The symbols move the units like this.
lz δ jc
lz φ qn
lz λ rn
lz β tl
lz ε cp
lz θ pg
qp δ jh
qp φ rg
qp λ cq
qp β fm
qp ε ht
qp θ mt
mg δ ht
mg φ zr
mg λ ft
mg β pg
mg ε jh
mg θ tl
ld δ mn
ld φ rq
ld λ tl
ld β rn
ld ε qf
ld θ ft
gg δ qq
gg φ zz
gg λ lc
gg β qr
gg ε sj
gg θ jb
qq δ gg
qq φ lt
qq λ zj
qq β lp
qq ε nl
qq θ gd
tl δ gb
tl φ zn
tl λ ld
tl β lz
tl ε qb
tl θ mg
zb δ cp
zb φ bm
zb λ pb
zb β mt
zb ε jc
zb θ fm
jb δ gd
jb φ pb
jb λ bm
jb β gf
jb ε ml
jb θ gg
jh δ qp
jh φ gj
jh λ br
jh β bl
jh ε mg
jh θ qb
tb δ pg
tb φ rm
tb λ hq
tb β ht
tb ε fm
tb θ jc
zc δ rm
zc φ pg
zc λ nl
zc β zr
zc ε zj
zc θ qn
gj δ rg
gj φ jh
gj λ lp
gj β zj
gj ε zr
gj θ zl
fj δ lg
fj φ ft
fj λ zr
fj β nl
fj ε lp
fj θ rq
nl δ sj
nl φ ch
nl λ zc
nl β fj
nl ε qq
nl θ hh
gb δ tl
gb φ tz
gb λ mn
gb β jc
gb ε mt
gb θ ht
cp δ zb
cp φ sm
cp λ bs
cp β qb
cp ε lz
cp θ bl
bl δ fm
bl φ zj
bl λ lt
bl β jh
bl ε pg
bl θ cp
zn δ tz
zn φ tl
zn λ rq
zn β qn
zn ε zl
zn θ zr
lc δ zj
lc φ fm
lc λ gg
lc β rg
lc ε rm
lc θ bm
zl δ dd
zl φ qb
zl λ hg
zl β sm
zl ε zn
zl θ gj
hq δ ch
hq φ sj
hq λ tb
hq β rh
hq ε zz
hq θ hs
zj δ lc
zj φ bl
zj λ qq
zj β gj
zj ε zc
zj θ sm
dd δ zl
dd φ mt
dd λ gf
dd β bm
dd ε tz
dd θ rg
cq δ br
cq φ qr
cq λ qp
cq β zz
cq ε rh
rh δ ft
rh φ lg
rh λ ht
rh β hq
rh ε cq
rh θ mn
hs δ rn
hs φ ml
hs λ jc
hs β mn
hs ε pb
hs θ hq
gf δ hg
gf λ dd
gf β jb
gf ε bd
gf θ qr
ht δ mg
ht φ bn
ht λ rh
ht β tb
ht ε qp
ht θ gb
pb δ bs
pb φ jb
pb λ zb
pb ε hs
pb θ zz
sm δ bm
sm φ cp
sm λ gd
sm β zl
sm ε qn
sm θ zj
mt δ qb
mt φ dd
mt β zb
mt ε gb
mt θ qp
tz δ zn
tz φ gb
tz λ bd
tz β lb
tz ε dd
tz θ bn
bd δ rq
bd φ mn
bd λ tz
bd β ml
bd ε gf
bd θ lg
pg δ tb
pg φ zc
pg λ ch
pg β mg
pg ε bl
pg θ lz
zr δ bn
zr φ mg
zr λ fj
zr β zc
zr ε gj
zr θ zn
mn δ ld
mn φ bd
mn λ gb
mn β hs
mn θ rh
gd δ jb
gd φ bs
gd λ sm
gd β hg
gd ε hh
gd θ qq
qn δ lb
qn φ lz
qn λ hh
qn β zn
qn ε sm
qn θ zc
lb δ qn
lb φ jc
lb λ ml
lb β tz
lb ε bm
lb θ rm
rq δ bd
rq φ ld
rq λ zn
rq β hh
rq ε hg
rq θ fj
bs δ pb
bs φ gd
bs λ cp
bs β qf
bs ε rn
bs θ lt
lg δ fj
lg φ rh
lg λ bn
lg β sj
lg ε qr
lg θ bd
rn δ hs
rn φ hh
rn λ lz
rn β ld
rn ε bs
rn θ ch
hg δ gf
hg φ qf
hg λ zl
hg β gd
hg ε rq
hg θ lp
ml δ hh
ml φ hs
ml λ lb
ml β bd
ml ε jb
ml θ sj
ft δ rh
ft φ fj
ft λ mg
ft β ch
ft ε br
ft θ ld
bm δ sm
bm φ zb
bm λ jb
bm β dd
bm ε lb
bm θ lc
lt δ zz
lt φ qq
lt λ bl
lt β br
lt ε ch
lt θ bs
rg δ gj
rg φ qp
rg λ qr
rg β lc
rg ε bn
rg θ dd
zz δ lt
zz φ gg
zz λ fm
zz β cq
zz ε hq
zz θ pb
qf φ hg
qf λ qb
qf β bs
qf ε ld
qf θ br
lp δ qr
lp φ br
lp λ gj
lp β qq
lp ε fj
lp θ hg
ch δ hq
ch φ nl
ch λ pg
ch β ft
ch ε lt
ch θ rn
rm δ zc
rm φ tb
rm λ sj
rm β bn
rm ε lc
rm θ lb
fm δ bl
fm φ lc
fm λ zz
fm β qp
fm ε tb
fm θ zb
sj δ nl
sj φ hq
sj λ rm
sj β lg
sj ε gg
sj θ ml
jc δ lz
jc φ lb
jc λ hs
jc β gb
jc ε zb
jc θ tb
bn δ zr
bn φ ht
bn λ lg
bn β rm
bn ε rg
bn θ tz
qb δ mt
qb φ zl
qb λ qf
qb β cp
qb ε tl
qb θ jh
br δ cq
br φ lp
br λ jh
br β lt
br ε ft
br θ qf
hh δ ml
hh φ rn
hh λ qn
hh β rq
hh ε gd
hh θ nl
qr δ lp
qr φ cq
qr λ rg
qr β gg
qr ε lg
qr θ gf

The rows follow the links: the fewer symbols apart two units are, the more alike their rows tend to be.

Each row is also shifted at random along 4 hidden directions that mean nothing.

Some units, each with a row of numbers:
rm [-57  26  18 -12 -27  10  12 -55 -54  27 -27 -56  38 -20 -59 -10 -36  -9  14 -27  26  44 -34 -14  -3   0  19 -15  -6  15  -8 -25 -59  18 -33   0  22 -29 -25  14  10  21  21  21  19  -2  16 -28  -9  -3 -40  -6   4]
lz [-39 -24 -11  10  28   5  -5   4  -3  32 -17  38  20  11 -23  32  53   0  30 -57 -28  22 -14  42 -20 -27 -20 -34 -39 -43  41 -11   1 -26  -1  21  26  12  -5  -5  10 -12  19 -20  -8   3 -20 -21 -10  13 -13  22 -27]
lp [ 15  11  21   7  -3  -4  16 -16 -10   3 -23  10   0 -23  14   5 -49  31 -20  10 -20 -47  -9  -3   0  -5  28  -5  45  31 -40  -6 -20  10  21  -4 -18   7  33  20 -10   2  27   7 -27   3  14   0  20  28   7  -1  30]
lg [-45   8  16 -23  -1  10  22 -10  -4 -23  11 -10   2 -31 -11 -46 -51  -3 -11  27   6  48  -2  -5  47   4  39  17  19  30 -18 -11 -16  12 -25 -20   1 -30  15   2 -20  26 -15  44  -9  -4  10  11  26 -17  -6 -11  17]
ft [  8 -44 -20 -19  35 -13 -24  14  41  11   9   7   8  17  18  16  12   6 -41 -46 -23  -4 -34  10   2  -8 -20 -38   9  19  18 -15   1  -2  25   3  -6  28  32  40   7  20   1  43   4 -54  24   1 -39  40   7  10  26]
rq [ 57 -32  -5  23  29  10   9  15  12   3  33   5   5   8  -9  30 -10  -5  31  -7 -36  24  21   3   8  -1  38  -8 -16   7   5 -23   3 -39  28 -15   8  -6   4  -3   6  27   6  15  29   7  51  -6  -8   3  -2  10  -1]
qp [-93  25  25  -7  -8 -10 -20  14  51 -40   7  43 -20   0  29 -25  -3   1 -55   0  40   5 -13 -28  -8  -7 -37 -14   6  18  -4  59  -8  39  -7   1 -16  32  32  30  30  -1 -30 -12 -42  22 -28  18  15 -10  15 -47  12]
bn [  8  12  -9   3 -25   8  12   3  51 -15  -2 -40 -25  -7 -38 -50 -41 -25 -28 -34  -1  34 -36 -21  13 -20  21 -28  13  18 -22 -29 -62  16   1 -11   7 -26  -6  31  32  37  17  45  58   4  33 -17 -38 -16 -26 -27  27]
gd [-18 -10   5  42  27  16   6  27   8 -45  -9  31  23  -7  38   9 -12  35  26  37 -22 -29  55  -3   9  24  18  23  19  -5 -39  36  43   5  52 -17  -8 -13  -7 -36 -33 -24 -20 -36 -24  53   6  25  58 -32  30 -10   2]
hg [ 62  -9  -4   9   4   3  16  24  12 -16  22  27 -11   1  40  17  -8  24  11  30 -37 -28  36   6  -2  -1  15   1  13  -2 -39  11  26 -17  39  -2 -12   8  11 -25  -7  -1 -16 -22 -22  17  27  23  10 -16  27  10  18]
pg [-38 -14   2  10  -1  24 -22   5  10  18  -2   3  28   6  28  37  26  13 -19 -45 -11 -20 -13  24 -41  15 -23   9  12 -17  26   2  36  -2  23  -9 -17  26   3  14 -18 -28 -18  10  22 -48   3  -7 -14  27   4  12 -38]
mn [  3 -25 -19 -12  24 -26 -15  31  50 -11  69  16 -22  28  -5 -28  23 -38   7 -11  18  33  14 -11  47   8 -17 -20 -24   1  23   5 -13  -9  -9   3 -29   2  -6  14  30  44 -34   7  15   0  -4   1 -10 -11  -1 -14  -2]
zb [ 74  30 -32  -1 -34  -2 -22  40  30 -14   9 -27 -21  15  18 -16  50  -7   7  33  33 -18   4 -24 -25  11 -45  35 -18 -39  15  23  50  12   7   5 -17 -14 -29 -20 -32 -36 -32 -22  18  -4 -37  27 -11 -34  28 -21 -24]
jc [-77  -2  -1  -5  11   9   4 -14 -10  26  15   9  12   5 -25 -17  36 -23  20 -33  30  52  12  14   8   7 -15  -9 -41 -30  17  15 -16 -16 -48  12  -8   8 -41  -4 -11   2 -19 -31 -12  39 -26 -10  22 -46  12  -8 -16]
jb [  4  36   1 -11 -12 -22  36 -22 -45  -6 -19 -14  -3 -27 -44 -15 -16   1  24  39  39  -6  29   5  28  -2  22   2  -7  -2  -2   0 -27  -1 -28   6  21 -16 -35 -32  -3   7   2 -32 -11  44 -38 -13  37 -31  -8   2  25]
cp [ 34  -8 -24  35  13  -9 -16  41  35   2  -7  31  -1  26  22  15  40  14   9   9 -22 -49  24   2 -16  -9 -46   3  -7 -32  -7  18  31   2  20  -4 -12  16  -7 -27   8 -15  -7 -34   3  -4 -31  36   9  -7  20  -8 -41]
pb [ 79  18 -32 -28   0 -33 -26  12  10   9  -1 -41 -27  35  -6  -5  40 -20  14  15  29  -4   4  -1  17  -2 -18   8 -20 -26  38  -7  15  -1  -2   7  -4 -14 -25  -2 -33  -4 -15 -12  18 -15 -51   0 -13 -10  -3 -13   6]
hq [-39  -7  -2 -63   6  11 -34 -66 -73  68 -25 -32   9  -9 -11  13  23 -41  -1 -14  46  25 -12  42   4 -11 -22  13   1  -1  62 -33   1  -3 -23  12  20 -15  13  35 -40   0  -7  17  18 -55 -29 -35 -10  33 -31  23  -1]
lt [  8 -10  -9  38  21 -29  -2  61  37   1  -7   4  -6   3 -12 -24  29  27 -42 -20 -28 -55   2 -11   4   4 -24 -38  50   8 -23   5   4  38  43 -26 -26  11  -4  22 -20  26   2  -4  18 -14 -29   1  25  11   4 -41 -18]
gj [ 76   2  -2  23 -31 -18  12  -7  20   9 -10   5 -12  -2  10   4 -22  31 -26 -17 -19 -43 -15 -18 -17 -22  17 -12  35   0 -41  -6  -5  12  16  31  17   4  30  12  17  -9  27   2   2 -18  43   1 -47  36  -2 -15  22]
ch [ 70 -41 -17  13  22 -20  -8  27   5  19  21 -51   0 -21 -22 -35  42   7 -22 -25 -51 -19 -12 -17  16  19 -20 -11  33  -4  13 -44   9  23  10 -60 -33 -17 -27  -1 -37  11 -13  56  56 -62  11  -4  -7  30   4  10 -51]

From each start, follow one symbol. Which unit do you reach?
Answer with the unit's name.
[ 50  47  -2  -2 -39   7  11  -8  -8   0   2 -18 -31  12  -4  -7 -22  -8  11  31  36 -12  -5 -12  -2 -16 -17  11 -29  -3 -22   5  -9 -12 -33  48  21   7  -4 -12  25  -6  14 -26 -21  27  16 -11 -16 -15  -8  -1  26]
β
bm
[ -1 -35  18  12  19  -6   8  -5  -2  27  13  -8  23 -15 -17  12 -44   5  -7 -29 -29 -14   4   1  47 -10  40 -53  13  23 -14 -39 -51 -22   9  -1  20  29  47  32  39  59  44  29   3  -4  52 -17 -24  52 -20  14  32]
λ
zr
[ 70  24 -11  13 -60   2  36  10 -19 -43  -6 -40 -20 -26 -20 -39  -9  -1  27  67   6 -15  13 -30  -1  21  13  63   9 -34 -36  11   2  32  -5 -27 -15 -40 -54 -40 -35 -40 -15   4  29  31  -6   9   9 -76   5 -19 -14]
θ
lc
[133  32 -23 -19 -33 -28   6   5 -27  -2   0 -45 -42   8  -5 -17 -14 -10   9  58  26  -8  -4  -8   2  -9  39  34 -13   2 -10  -4   9 -21  -2  26  -4 -31 -19 -15 -27  -3  -8  17   3 -14  16  -1 -17 -17   8   5  10]
δ
hg
[ 22  17  14  13 -39  11  25 -30 -71  27 -53   7  22 -11   0  53   7  21  42  35  -8 -25  17  21 -48  28  25  30 -12  -6 -22   8  10 -20  -6   1   3   4 -25 -45 -19 -38  32 -38 -23  28   3  -6  -5 -19 -12  25 -32]
λ
gd
[ 72  -2   7  41 -14 -26   3  -1   8 -13  13  23 -21   9  38  42 -14  27  18  27 -10 -36  13  -8 -29 -13   5  31   3  -9  -4   8  26 -21  31  25  14  16  11 -35  24 -20  -1 -22  -5  -3  11  13 -19  11   8  10  -2]
β
sm
[ 40  27   0  -3 -12  -9   7  26  19 -36   2 -46 -12 -18   7 -43 -13  22 -23  27  18 -31   0 -51  35  18   4  -9  57  13 -14  -9 -14  47  21 -22   0 -32 -28  13 -27  14   3  16  40  14 -23  -9  17 -15  -5 -60  11]
θ
jb
[ -2 -24 -22  -5  -1 -17 -11  26  73   1  43   4 -30  30 -28 -32  29 -16   5 -15   0  48 -15 -14  13   5 -37 -45 -41 -19  22   4 -17 -16 -26  28 -10  17 -16   1  41  28 -24  14  21   0   9   2 -10 -34  -8 -23 -11]
δ
tl
[  9  27  -7 -33  -2 -23 -14 -14 -11   7 -18 -29 -10   9 -20 -32  26 -18 -19  -2  35 -23 -10   9   8  -1 -14  -8  11   4  15  -5  -2  40   4  14   3 -18   1  18 -28  12  -9  -8  14 -17 -46 -13   8   8  -6 -19  10]
β
cq
[-42  15  12  -4  16  15 -33  -7 -31   8 -33  14  22  25  34  48  13  27 -22  -3  -2 -53   6  24 -60 -10 -39  19  17   8   8  26  30  13  18  12   5  26  24  17 -19 -48  -2 -26 -44  -9 -27   5 -12  40   6  12 -29]
λ
lt
[  8  -3  -3 -12 -20 -20  12   6  57  11  26 -27 -27  -2 -80 -79  14  -9 -21 -53 -10  43 -76 -28  50  -6 -20 -86   2   3  -8 -15 -60  25 -31  -9 -21  -6 -23  55  44  51  15  32  44 -27  12 -31 -31   8 -34 -34 -12]
ε
qp
[ 27 -20   8  41 -13  15  36  30  28 -35  21 -18  18 -31   1 -24 -28  27  -5 -23 -37   7 -26 -31   5   8  45  10  31  22 -61 -18   0 -15  -1 -38 -21   8  17  10  -3  11  -4  59  25 -25  82  12 -17  -2  -7 -13 -13]
θ
zn
[-103    6   10  -18    4    5  -26  -37  -29   22  -30   -7   20  -11  -26  -31    9  -18  -15  -43   23   45  -33   14    2   -1  -10  -24   -4    3   22   12  -19   26  -52  -18   15   -3  -14   35   10    8   26   -7    1   -5  -24  -18   -9    3  -13   13   -6]
β
ht
[ 12 -47 -11  26  46 -43  26  48  52  36  35  24 -22  22 -67 -46  20 -11   5 -52 -53   8   4  -2  44   4  19 -90 -27 -11  -4 -11 -68 -37 -21 -14 -32  23 -13  20  36  62  12  13  14   2  26  -6  12   4 -37 -14 -11]
β
rn
[ 20  -2  -8   9   5 -20 -19   9  15  -2  12  58  -7  40  30  32  24   6 -14  -5   0 -36   5  19 -39  -6 -23  -1 -27 -21   4  37  13 -41   3  30  -4  35  10 -22  12  -2  -7 -34 -46  -2 -28  13  -9  19  11  16 -12]
ε
tl
